Below are the code and all the weights of a small trained network. Each question names an input and a class and asks about switching units off, where a switched-off unit gives its printed mean instead of its output.

import numpy as np


def w(rows, s, z=0):
    codes = np.array(rows[::2]) - 128.0
    scale = np.full(codes.shape[1], s)
    scale[-1] = z or s
    return codes * scale


def norm(h):
    return h / np.sqrt((h * h).mean(-1, keepdims=True) + 1e-5)


def f(y):
    return y / 2 * (1 + np.tanh(0.7978845608 * (y + 0.044715 * y**3)))


def log_softmax(a):
    a = a - a.max(-1, keepdims=True)
    return a - np.log(np.exp(a).sum(-1, keepdims=True))


def net(x, mask):
    res = np.array(x, float).reshape(1, 5) / 4 @ E
    u = 0
    for l in range(2):
        y = f(norm(res) @ A[l][:, :-1].T + A[l][:, -1])
        res = res + np.where(mask[u : u + 3], y, B[l][:, -1]) @ B[l][:, :-1]
        u += 3
    return log_softmax(norm(res)[-1] @ U[:, :-1].T + U[:, -1])


A, B = {}, {}
E = w([
[114,89,155,1,223,205,191,143,170,179,10],'x0',
[58,157,161,163,88,174,70,96,199,102,139],'x1',
[82,116,146,229,220,28,148,117,82,107,129],'x2',
[178,60,179,100,166,100,207,205,142,173,135],'x3',
[139,163,165,133,141,47,60,174,157,214,140],'x4',
],0.0068)
A[0] = w([
[185,124,104,146,19,239,113,169,122,102,173,247],'L0N1',
[194,202,147,70,161,118,157,137,160,190,104,252],'L0N2',
[233,108,112,159,3,86,82,213,125,75,209,196],'L0N3',
],0.005,0.0036)
B[0] = w([
[187,7,56,207,205,3,192,101,202,120,238,241],'L0N1',
[31,145,156,183,117,117,173,67,228,150,187,229],'L0N2',
[64,107,8,210,216,117,96,223,255,99,63,253],'L0N3',
],0.0079,0.0056)
A[1] = w([
[143,130,84,74,105,176,156,66,92,106,176,114],'L1N1',
[122,210,117,145,119,89,153,76,2,73,148,154],'L1N2',
[112,139,144,82,113,134,132,158,102,143,155,1],'L1N3',
],0.0087,0.0037)
B[1] = w([
[240,84,63,134,126,143,70,8,107,66,113,177],'L1N1',
[136,163,102,115,90,63,151,96,191,169,227,254],'L1N2',
[152,149,187,57,38,163,141,57,147,115,45,80],'L1N3',
],0.014,0.0025)
U = w([
[122,187,117,153,68,116,53,166,88,155,125,73],'0',
[112,85,69,245,168,104,127,166,178,125,154,240],'1',
[174,152,71,82,72,125,140,78,158,163,151,77],'2',
[173,137,123,100,23,174,63,231,49,133,55,3],'3',
[184,69,98,128,119,201,90,68,71,29,39,62],'4',
[69,115,219,81,170,162,194,179,165,192,33,111],'5',
],0.012,0.0051)

Each question gives the input, the list of numbers given to net, and the class t.
The units are the neurons (one row each of A and B). Each row of codes is followed by its name. A weight is (code - 128) times the scale printed after its matrix; where a second scale follows, it is the last column's (A, B and U).
mask holds one flag per neuron, layer by layer. A switched-off neuron (its flag False) gives its mean, the last column of its row in B, instead of its output. The means were averaged over made-up inputs and are rounded, as every weight is.
A unit's drop is (log p(t) with every unit on - log p(t) with that unit switched off) / (log p(t) with every unit on - log p(t) with every unit switched off).
The circuit of an input: a set's keep is (log p(t) with only the set's units on - log p(t) with every unit switched off) / (log p(t) with every unit on - log p(t) with every unit switched off). Starting from all 6 units, units are removed one at a time, each time the one whose removal leaves the highest keep (on an exact tie, the one counted first), for as long as the keep stays at least 0.8.
units of the circuit, in order: the units of the circuit, biggest drop first
k most important neurons: the k neurons with the biggest drops, biggest first
top k neurons in layer l: the k neurons of layer l with the biggest drops, biggest first
drop when u is switched off: that unit's drop, to one decimal
input [5,4,0,-7,1], class 4: units of the circuit, in order	L0N3, L1N2, L0N1
input [1,1,4,-7,-7], class 2: units of the circuit, in order	L1N2, L0N3
input [5,-2,-3,-6,1], class 4: units of the circuit, in order	L0N3, L1N1
input [5,-3,4,7,-2], class 5: units of the circuit, in order	L0N1
input [0,7,1,-7,-4], class 2: 2 most important neurons	L0N3, L1N2
input [6,0,-6,2,-1], class 2: units of the circuit, in order	L0N3, L1N1
input [-1,8,8,-5,7], class 0: units of the circuit, in order	L0N1, L0N3
input [6,0,0,2,-5], class 4: 4 most important neurons	L0N3, L1N1, L0N1, L1N2
input [-2,0,-2,-3,-8], class 4: 3 most important neurons	L1N1, L0N2, L0N3
input [5,-4,-6,-2,-3], class 4: units of the circuit, in order	L1N1, L0N3
input [0,8,-6,-4,-7], class 4: 4 most important neurons	L1N1, L0N3, L0N2, L1N2
input [4,1,4,-3,-2], class 5: 2 most important neurons	L0N1, L1N1
input [6,6,1,-6,7], class 5: units of the circuit, in order	L0N1, L0N3
input [7,2,5,1,7], class 5: most important neuron	L0N1
input [6,-7,2,-5,-2], class 4: 3 most important neurons	L0N3, L1N1, L0N1
input [5,-2,4,-1,4], class 5: drop when L0N1 is switched off	0.3
input [7,4,7,0,5], class 5: drop when L0N1 is switched off	0.3
input [7,-8,-5,-7,-5], class 4: drop when L1N3 is switched off	0.0
input [4,4,5,-4,-8], class 4: drop when L0N3 is switched off	0.1
input [-1,5,3,-6,-8], class 2: top 2 neurons in layer 0	L0N3, L0N2
